Each row is followed by the group that its hidden value falls in (each part has its own value, ranges and names)
61, 241, -161, -275, -513, -495, -71, 393, -69, 98, -51, -481, 145, -97, 105, -237, 124, -55, 256, -298, -264, 47, 39, 190, 16, -295, -2, 36, -96, 355, -269, -123, -398, 117, 136, 323, 66, 0, 314, 166, 272, 214, 436, -32, 148, -134, -29, -241, 95, 97, 20, -31, 41  (92)
287, 152, 86, 403, 53, -255, 26, -93, -138, 168, -4, 32, 84, -262, -372, -250, 302, 64, -75, 337, 214, 205, -292, -296, 273, 264, 19, 596, -379, 0, 91, -46, 32, 129, 179, -9, 313, -190, -32, 27, -198, -262, 5, 342, -203, -156, -3, 46, -18, -56, -90, 251, 259  (66)
46, 19, -205, -202, 214, 10, 40, 170, -409, 106, -83, -386, -173, -50, -163, -247, -48, -38, 72, -43, -334, 166, 164, -105, 82, 6, 161, 183, 37, 96, 86, 46, -78, 67, 61, 19, 419, -90, 334, 74, 85, 261, 213, 179, -122, -85, -184, 112, 24, 160, -173, 114, 114  (66)
285, -230, 43, 212, -176, 3, 135, -96, -399, 284, 234, 104, 107, 66, 53, -464, -127, 219, -279, 14, -112, 490, 224, -87, 181, -25, -26, 206, 13, 4, 222, -243, -109, -63, 100, 124, 174, -387, -154, -180, 189, 129, 409, 359, 62, 52, 204, 64, -336, 264, -50, -123, -131  (66)
-91, -288, -56, -13, -186, 145, -107, -60, -51, -92, 4, 158, -66, 196, 160, -199, -170, -141, 257, -89, -113, 96, -24, -100, -12, 174, -202, -46, -92, -69, 162, -123, 91, -10, 182, 159, -71, -173, 16, 57, 142, 51, 6, -34, 9, 74, 300, -135, 4, -93, 165, -56, -30  (92)
-191, -73, 79, 112, -40, 115, -200, 90, -12, -371, -160, 5, -49, 94, 165, -374, -71, -41, 461, -151, -87, -7, -243, -93, -12, 216, -83, -73, -247, -55, 42, 73, 64, -72, -148, 100, -185, 19, 74, -125, -26, -119, 28, -201, -53, 64, 177, -187, 192, -44, 183, 107, -102  (76)
325, -55, -71, 93, 8, 185, -27, 37, -114, 184, 423, -102, 113, -302, -48, -25, 82, 50, -71, -189, -79, 183, -201, -312, 106, -198, 194, 302, -110, -7, 257, -371, 14, 21, 49, 3, 307, 116, 138, -199, -9, -90, 130, 312, -323, 39, 4, 232, -144, 41, 13, 148, 127  (86)
-189, 177, -256, -96, 158, 15, 16, 288, 121, -105, -226, -356, -316, -83, 131, -43, 80, -105, 546, -215, -152, -243, -265, -247, -194, 61, -14, -10, 20, -33, 107, 110, -146, 13, -97, -11, 53, 129, 517, 158, -72, 65, 32, -59, -126, 42, -245, 37, 324, 36, 124, 195, 365  (70)
47, 50, -185, -282, -195, 171, -37, -69, -65, -75, 110, -291, -148, -99, 150, -92, -111, -39, 107, -112, -141, -36, 105, 23, -105, -233, 5, 92, 34, -62, 155, -261, 23, -59, 234, 72, 240, 36, 62, 22, 191, 210, 15, 60, 17, -132, 39, 75, 441, 327, 178, 50, 9  (86)
37, 27, 25, -129, 47, -26, -149, -47, -134, 186, -3, -250, -21, -155, -2, -30, 25, -24, 25, 147, 3, -57, -164, -161, -42, -129, 163, 282, 66, 85, 51, -356, -38, -37, -21, 10, 231, 89, 93, 70, 175, -54, -94, 57, -70, -80, -171, 24, 111, 240, 98, 150, 102  (66)
40, 82, -113, -184, -11, -340, 123, -30, -131, 231, -188, -438, -208, -27, -52, -181, -97, 17, 20, 211, -42, 90, 163, -61, -164, -34, -3, 223, -35, 39, 64, -204, -207, -3, 253, 234, 257, -209, -87, 361, 217, 359, 93, 193, 140, -129, -65, 55, 336, 425, 73, 62, 220  (76)
34, 243, -9, -45, 161, 112, -160, 101, -101, -188, 123, -134, 335, -132, 73, -133, -41, 32, 158, -163, -53, -63, -138, -10, 84, -223, 325, -10, -100, 11, -61, -242, -33, -103, -247, -156, 45, 298, -56, -251, -41, -183, 95, -168, -201, -48, -201, 104, 60, 121, 143, 100, -119  (88)
-248, 308, -330, -174, -233, 129, -190, 25, -15, -157, -130, -135, 88, -196, 32, 23, 57, -199, 461, -122, -316, -46, 142, 365, 153, -326, -8, -206, -72, 159, -145, -28, -72, 18, 177, -14, 139, 95, 209, -6, 29, 135, 1, -250, 150, -311, 57, -11, 369, -127, 157, -41, -5  (92)
-7, 153, 39, 166, 378, -191, 35, 158, -279, 181, -284, -178, 13, -74, -191, -232, 0, 126, -106, 272, 23, 137, -28, -117, 59, 31, 156, 214, 21, 140, -106, -114, -215, -12, -153, -87, 253, -18, 86, -42, 71, -82, 202, 40, 79, 35, -116, 59, -264, 180, -101, 57, 99  (75)
-51, -257, -124, -311, 42, 165, 25, -157, -309, 67, 45, -413, -163, -29, 155, -224, -268, -33, 151, -100, -306, 183, 172, 39, -152, -226, 46, 134, 1, -38, 290, -218, 59, -192, 247, 237, 216, -43, 1, 92, 386, 441, -43, 163, -85, -68, 54, 183, 443, 391, 187, 63, -70  (76)
133, 50, -47, -252, 276, -18, -50, 91, -347, 190, 13, -229, 48, 25, -301, 152, -124, -124, -99, 294, -113, 156, 13, -214, -18, 35, 58, 503, 49, -128, 57, -473, 70, 179, 394, -121, 395, 67, -50, 157, 244, -166, -111, 57, -65, -179, -365, -84, -113, 200, -6, 165, 67  (72)
184, 430, 39, -27, -83, -190, -92, 88, 27, -21, 153, 81, 106, -75, -386, 308, 181, -227, 15, 252, 273, -192, -162, -122, 54, 66, -82, 156, -275, -44, -109, -296, 85, 313, 348, -81, 71, 47, -205, 18, 89, -578, -202, -169, -47, -226, -44, -379, -23, -327, 53, 46, 291  (92)
-36, -158, 30, 77, 3, -46, -24, -291, -302, 290, 6, 85, 26, -87, -47, -209, 115, -83, -2, 205, -13, 98, -32, -53, 162, -6, 71, 148, -3, 151, 174, -18, 104, -94, 20, 17, 75, -263, 80, 53, 137, 10, -190, 178, -223, -67, -52, -10, -17, -33, 95, 36, 115  (70)
-185, 149, -121, -63, 152, -14, 24, 76, -197, -274, -338, -106, -95, 224, 79, -370, -66, -26, 358, 78, -161, -54, -74, -32, -9, 225, -122, 143, -2, -219, 85, 209, 77, -3, 69, -168, -9, -98, 230, 96, 19, -32, 9, -86, -50, -152, -330, -128, 339, 194, 101, 155, -13  (85)
-187, 17, -18, 78, 112, -214, -20, 42, -173, 37, -403, -53, -68, 226, 57, -451, -158, 69, 148, 242, -124, 166, 121, -92, 6, 225, 4, -6, 39, 2, -40, 1, -204, -19, -183, 31, 13, -273, -20, 152, -42, 173, 257, -32, 223, -21, -128, -78, -59, 282, 24, 9, -17  (70)
-183, 305, -30, 66, -26, 176, -144, 211, 181, -394, -205, 65, -355, 81, 14, -132, 102, -183, 525, -26, 124, -353, -208, -250, -46, 343, -167, -176, -135, -113, -1, 218, -1, 100, -223, -55, -96, 32, 219, -154, -210, -341, -7, -336, 92, -50, 32, -286, 202, -284, 55, 82, 222  (86)
-243, -162, -35, -177, -23, 31, -152, 72, -19, -123, -93, -213, -164, 133, 307, -189, -164, -31, 199, -39, -284, 2, -226, -163, -299, -154, -60, 42, 95, -158, 165, -272, 107, 56, -26, 27, -94, 126, 349, 43, 251, 31, 33, -59, -41, 70, -163, -232, 161, 298, 253, 163, -72  (72)
-299, -283, -93, -169, -382, 107, -193, -241, 82, 24, 62, 176, -359, 22, 178, -139, -22, -308, 70, -37, -143, -117, 174, 4, -49, -118, -17, -564, -8, 255, 139, 56, 185, 44, -107, 246, -160, -277, 228, 62, 61, 271, -124, -62, -30, 95, 460, -245, 44, -274, 211, -194, 123  (75)
-185, -55, 90, 204, -56, -408, 51, -20, 33, 150, -426, 66, -308, 179, -19, -169, 23, -21, 27, 438, 201, 8, -141, -222, -214, 344, -325, 138, 7, -6, -5, -105, -105, 109, 148, 96, -94, -344, 42, 318, 170, -107, -46, 4, 241, 125, 89, -396, -89, 115, 147, 19, 291  (70)
13, -111, -224, -111, -291, 196, -62, 158, -167, 19, -77, -63, -47, 121, 142, 11, -251, 80, 105, -130, -345, 185, 125, 207, -9, -165, -317, 28, 181, -16, 66, -346, -105, -4, 519, 57, 143, -132, 171, 109, 455, 128, 133, 23, 345, -33, 326, -77, 55, 270, 122, -167, -107  (72)
-124, 84, -47, -83, -303, -202, -198, 139, -3, -96, -40, 50, 242, 152, 200, -356, 64, -137, 327, -127, -196, -39, -159, 28, 119, -120, -10, -118, -135, 77, -54, 42, -18, 84, -161, 91, -245, -3, 292, -41, 49, -74, 205, -138, -54, -146, -123, -265, -18, -186, 99, 2, -114  (92)
-271, -97, -73, -50, -196, 223, -213, 54, -79, -253, -251, 58, -151, 131, 206, -320, -55, -145, 556, -211, -184, -140, -34, 123, 116, 169, -142, -290, -53, 147, 21, 278, 7, -161, -99, 131, -164, -153, 256, -5, 73, 72, -54, -231, 65, -25, 289, -135, 263, -170, 139, -87, -55  (70)
-95, -376, 171, 203, 4, 202, -140, -148, -253, 167, 55, 200, -35, 65, 123, -235, -71, -14, 55, 123, -71, 264, -131, -266, 18, 125, -57, 175, 77, -31, 208, -299, 73, -59, -110, 27, -3, -140, 23, -182, 153, -171, -8, 34, -27, 143, 60, -166, -340, 32, 131, 44, -84  (66)
-94, 172, -72, -202, -270, -309, -135, 231, 17, -28, -151, -312, 131, -58, 114, -289, 33, -100, 207, -71, -178, 36, -32, 100, -1, -247, 33, 66, -150, 184, -170, -112, -162, 44, 22, 206, 1, 107, 214, 58, 111, 120, 232, -101, 115, -161, -51, -152, 134, 84, 137, 25, -97  (75)
30, -107, -89, -38, -61, -186, 85, 30, -65, 188, -173, -66, -277, 193, -8, -250, -116, -75, 167, 90, 32, 37, 139, -248, -47, 352, -118, 7, -31, 46, 114, 2, -210, 4, 79, 261, 86, -399, -56, 323, 40, 257, 148, 128, 132, 43, 143, -12, 11, 65, -12, -71, 277  (88)
101, 271, 70, 154, 153, 78, -103, 29, 1, -22, 39, 73, 4, -63, -75, -156, 67, 8, 116, 122, 207, -145, -129, -312, 128, 185, 209, 27, -82, -21, 19, -101, -98, -7, -365, -117, 96, -3, -130, -167, -275, -280, 88, -75, -43, -56, -120, 60, -60, -26, -6, 70, 159  (66)
0, -142, 9, -110, 162, 31, -93, -273, -213, 189, 152, -227, -20, -184, 110, -329, -24, 51, -224, 112, -124, 47, -77, -162, -33, -416, 399, 94, 32, 77, 258, -211, 154, -106, -315, 18, 199, 82, 223, -129, 125, 206, 23, 273, -328, -22, -153, 230, 111, 292, 62, 167, -16  (86)
-10, 178, -191, -158, 272, -63, 204, 339, 131, -95, -71, -223, -160, 153, 193, -227, -103, -88, 243, -205, 56, -220, -74, -384, -218, 98, 68, -34, 17, -163, 137, 66, -167, -35, -217, -16, -26, 123, 232, 23, -121, 63, 273, -34, -131, 131, -290, 142, 23, 65, 90, 39, 231  (70)
174, -261, 170, 235, 138, 170, -30, -175, -367, 213, 145, 139, 40, 79, -37, -364, -167, 167, -149, 180, -48, 317, -29, -196, 158, 31, 44, 195, -81, -75, 315, -214, 80, -106, -67, 92, 103, -227, -165, -216, 197, -64, 105, 263, -42, -8, 197, 124, -184, 121, -44, -14, -111  (72)
-7, 1, -154, -342, -325, 54, -137, 141, -15, 31, 18, -276, -140, -107, 184, -42, 83, -182, 290, -276, -109, -268, -117, 36, -23, -187, -36, 17, 72, 239, 30, -46, -54, -75, 122, 171, 84, 66, 445, 109, 290, 91, -66, -31, -59, -61, 97, -59, 291, -25, 134, -21, 123  (66)
67, 188, 204, 174, 95, 84, -201, 83, -72, -136, 95, 61, 205, -111, -58, -145, 100, -8, 191, 6, 142, -92, -334, -153, 148, 38, 143, 94, -244, 17, -10, -127, 49, -46, -243, -62, -74, 167, -88, -303, -44, -478, -55, -164, -169, -57, -23, -99, -26, -147, 103, 106, -29  (85)
-152, -171, 11, -32, -223, 38, -98, -239, -86, 56, -68, 11, -135, -43, 153, -295, 74, -170, 250, 81, -15, -10, -78, -45, 40, 49, -92, 128, -71, 77, 164, 28, 115, -113, 59, 164, -5, -174, 134, 53, 99, 79, -172, 35, -65, -97, 102, -85, 266, -34, 214, 43, 30  (72)
-60, -282, 27, 55, -144, 8, -96, -146, 85, 94, 71, 33, -162, 33, 233, -347, -116, -15, 52, -11, -57, 84, -66, -256, -79, -23, 57, -130, -108, 30, 247, -150, 20, -59, -208, 269, -83, -168, 30, 24, -24, 227, 120, 154, -44, 124, 278, 50, 26, 78, 169, -17, 43  (75)
306, 148, -215, -19, 118, 38, 188, 44, -192, 102, 131, 6, -94, -68, -307, 68, -53, 16, -416, 131, 91, 78, 234, -113, 73, -5, 11, 144, 23, -26, 82, -215, 17, 142, 400, -167, 446, -151, -11, 21, 82, -18, 111, 234, -40, 26, 155, 109, -200, 90, -108, -78, 247  (86)
-351, -138, -152, -565, -259, -3, -30, -85, -192, 108, -72, -136, -206, 44, 307, -139, 144, -467, 137, -78, -81, -339, 88, 101, -141, -295, -49, -54, 353, 267, 36, 132, 171, -98, 23, 4, -48, 41, 677, 24, 448, 98, -251, -179, -197, -26, -277, -331, 74, -162, 243, -69, 42  (86)
7, 164, -67, -18, 261, 70, -49, -8, -59, -38, 155, -45, 53, -85, -103, 49, -195, 35, -249, 111, -61, 99, 172, -124, -84, -218, 313, -217, -21, -55, 2, -440, 3, 104, -128, -166, 159, 92, -246, -134, -87, -20, 135, -59, -47, 84, -35, 38, -186, 218, 113, -4, 43  (70)
113, 1, 57, 95, 65, -64, 15, -192, -435, 286, -196, 180, 81, 132, -268, -261, -96, 7, -221, 521, 116, 270, 309, -11, 278, 249, -49, 333, 66, 52, -27, -176, -77, -37, 203, -54, 329, -394, -313, 51, 128, -42, 39, 95, 261, -202, 19, -10, -264, 141, -108, -104, -47  (86)
28, 30, -86, -218, 160, -146, -42, 40, -143, 377, -125, -209, -130, -75, -157, 153, -6, -123, -195, 311, 76, -70, 24, -231, -100, -54, 124, 259, 248, 159, -42, -411, -132, 72, 98, -60, 369, 8, 155, 238, 213, -4, -69, 65, 45, 9, -212, -14, -226, 184, -5, 45, 275  (86)
50, -95, 73, 379, -56, 332, -204, -95, -318, 17, -89, 160, 131, -20, 68, -448, -77, 213, 334, 13, -149, 344, 7, -66, 368, 284, 29, 175, -18, 19, 74, -119, -204, -215, -216, -4, 187, -261, -188, -214, -153, -28, 230, 35, 196, -87, 138, 162, -62, 204, -27, 33, -190  (86)
-67, 279, -137, -323, -325, -318, -309, 301, -156, -88, -274, -565, 103, -79, 32, -117, 97, 1, 480, -142, -401, -130, -267, 300, 30, -295, -32, 148, -91, 233, -207, -88, -166, 98, 217, 166, 78, 125, 478, 283, 426, 56, 54, -98, 76, -342, -152, -255, 557, 212, 33, 181, -4  (92)
118, 181, -71, -200, -87, 6, -126, -71, 39, 233, 211, -34, 79, -178, -42, 80, 15, -112, -219, 103, 92, -184, 78, -19, 75, -422, 266, -142, 20, 214, 8, -324, -23, -5, -102, 35, 151, 86, -3, -67, 101, -6, -12, 23, -10, -132, 95, 130, -45, -50, 67, -134, 111  (66)
-236, 74, -361, -390, 18, -88, 199, -160, 85, 86, 82, -68, -258, -103, 24, 62, 25, -424, -202, 77, -14, -142, 384, -61, -206, -290, 130, -272, 99, 74, 88, -23, 168, 129, 151, -76, 140, -32, 231, 131, -63, 323, -90, -7, -217, 48, -131, -34, -4, -119, 249, -101, 300  (85)
-282, 144, 67, -173, 80, -235, -177, 115, 240, -189, -275, 66, 54, 232, 158, -321, -33, -322, 250, 201, 199, -257, -140, -326, -97, 237, 114, -32, -108, -45, -150, -16, 5, 48, -397, -10, -215, 144, 15, 53, -294, -159, 40, -361, -5, -27, -322, -226, -104, -133, 220, 66, -28  (75)
-56, 115, 145, 197, 253, 150, -192, -8, -120, -59, -93, 228, -20, 16, -170, -102, 15, -50, 103, 196, 166, -148, -125, -172, 177, 237, 147, -160, -95, 93, -23, 12, 34, -32, -339, -124, -23, -67, -99, -173, -115, -358, -112, -189, -49, 19, 102, -76, -178, -223, -7, -22, 108  (85)
40, 60, -22, 386, 154, 93, 1, 217, 159, -70, -30, 176, -154, 24, -48, -94, -18, 36, 260, -76, 123, 5, -209, -400, 1, 330, -68, -151, -204, -75, 105, -45, -175, 59, -203, 42, -39, -86, -15, -110, -239, -208, 219, -26, 33, 220, 283, 29, -246, -225, -5, -7, 302  (88)
14, 144, -151, 6, -184, -40, -57, 187, -58, -166, -149, 67, -90, 224, 2, -285, -76, 8, 214, -41, -176, -2, 69, -15, 136, 209, -144, -150, -74, -38, 15, 128, -71, 128, 74, 12, -22, -283, 134, 108, -57, 28, 236, -20, 142, -106, 111, -158, 77, 8, -29, -74, 48  (75)
303, -58, -64, 50, -43, 284, -131, -74, -412, 149, 157, -89, 200, -147, -170, -7, -173, 184, -84, 63, -218, 402, 116, 48, 241, -81, 38, 410, 15, -30, 101, -550, -58, -51, 414, -47, 491, -94, -239, -45, 221, 4, 67, 210, 108, -170, 136, 189, -2, 392, -18, 46, -138  (86)
-220, 47, -104, -139, -99, 44, -118, -54, 154, 8, -111, 187, -353, 40, -16, 189, 157, -398, 282, 67, 229, -525, -129, -140, -66, 180, -125, -325, 47, 188, 17, 132, 92, 61, -16, 13, -109, -119, 291, 178, 87, -193, -365, -235, -84, 60, 190, -266, 62, -500, 132, -109, 460  (92)
187, 150, -64, -195, 200, 214, 84, -15, -265, 42, 194, 56, -113, -88, -398, 376, -1, -265, -274, 217, 250, -113, 160, -119, 8, 99, -44, 241, 49, -41, 25, -316, 208, 133, 525, -246, 389, 21, -153, -53, 234, -389, -326, -80, -126, -22, 30, -154, -179, -155, 42, -52, 245  (66)
-70, 235, -108, 207, 118, -53, 60, 247, 55, -183, -230, 20, -225, 114, -38, -137, 14, 25, 302, -8, 41, -116, -145, -195, -64, 277, -167, -123, -96, -104, 23, 119, -141, 107, -50, -64, -42, -115, 169, 15, -74, -174, 170, -96, 80, 82, 59, -143, 21, -79, -2, 29, 294  (88)
-263, -264, -91, 108, 143, 53, 212, -95, -50, -52, -131, 223, -499, 371, 147, -171, -209, -86, 16, 155, -13, 51, 87, -329, -347, 300, -318, -212, 141, -299, 321, -5, 134, 119, 87, -49, -152, -349, 121, 76, 141, 29, 32, 16, 15, 314, 86, -307, -171, 35, 164, -53, 253  (88)
180, 198, 182, 91, -142, -278, -235, 134, 67, 55, 227, -403, 111, -388, 38, -262, 214, 134, 77, -124, 0, 1, -403, -267, -15, -247, 389, 156, -308, 201, -35, -321, -171, 60, -416, 211, 67, 212, 65, -146, -109, -113, 248, 106, -221, -6, -76, -29, 127, 195, 74, 271, 101  (72)
39, 196, -278, -89, -249, -100, -72, 198, 100, -164, -69, -311, -135, -163, 85, -307, 53, 1, 261, -267, -206, 1, 61, -89, 55, 51, 137, -57, -120, 135, -72, 30, -232, 82, -57, 103, 249, -78, 244, 159, -313, 343, 372, 75, 3, -18, 57, 94, 261, 208, 19, 94, 161  (66)
-80, 0, -261, -247, -53, 185, 43, 104, -95, 14, 89, -106, -200, 153, 152, 77, -185, -90, 204, -153, -316, -20, 116, -52, -169, -167, -128, -181, 183, -162, 244, -189, 12, 73, 211, -26, -4, -78, 213, 77, 258, 104, 36, -11, 16, -33, -114, -105, 129, 125, 162, -56, 122  (70)
-24, 88, 175, 349, -137, 383, -452, -136, -226, 39, 51, 376, 276, -217, -108, -43, 186, 1, 326, 67, -23, 0, -209, 108, 521, 49, 125, -93, -83, 280, -76, -100, -2, -132, -291, -115, 0, -85, -77, -329, -80, -470, -192, -213, 32, -189, 226, -67, -127, -322, 36, -47, -89  (72)
-122, 183, -26, 41, -433, -210, -71, -307, 169, 12, 92, 221, -6, -68, 118, -92, 112, -117, -88, 187, 175, -149, 107, 116, -27, -225, -15, -345, -80, 127, -51, -171, 34, 80, -22, 45, -158, -209, -143, -2, 21, -29, -24, -104, 90, -56, 227, -277, 105, -74, 266, -153, 140  (92)
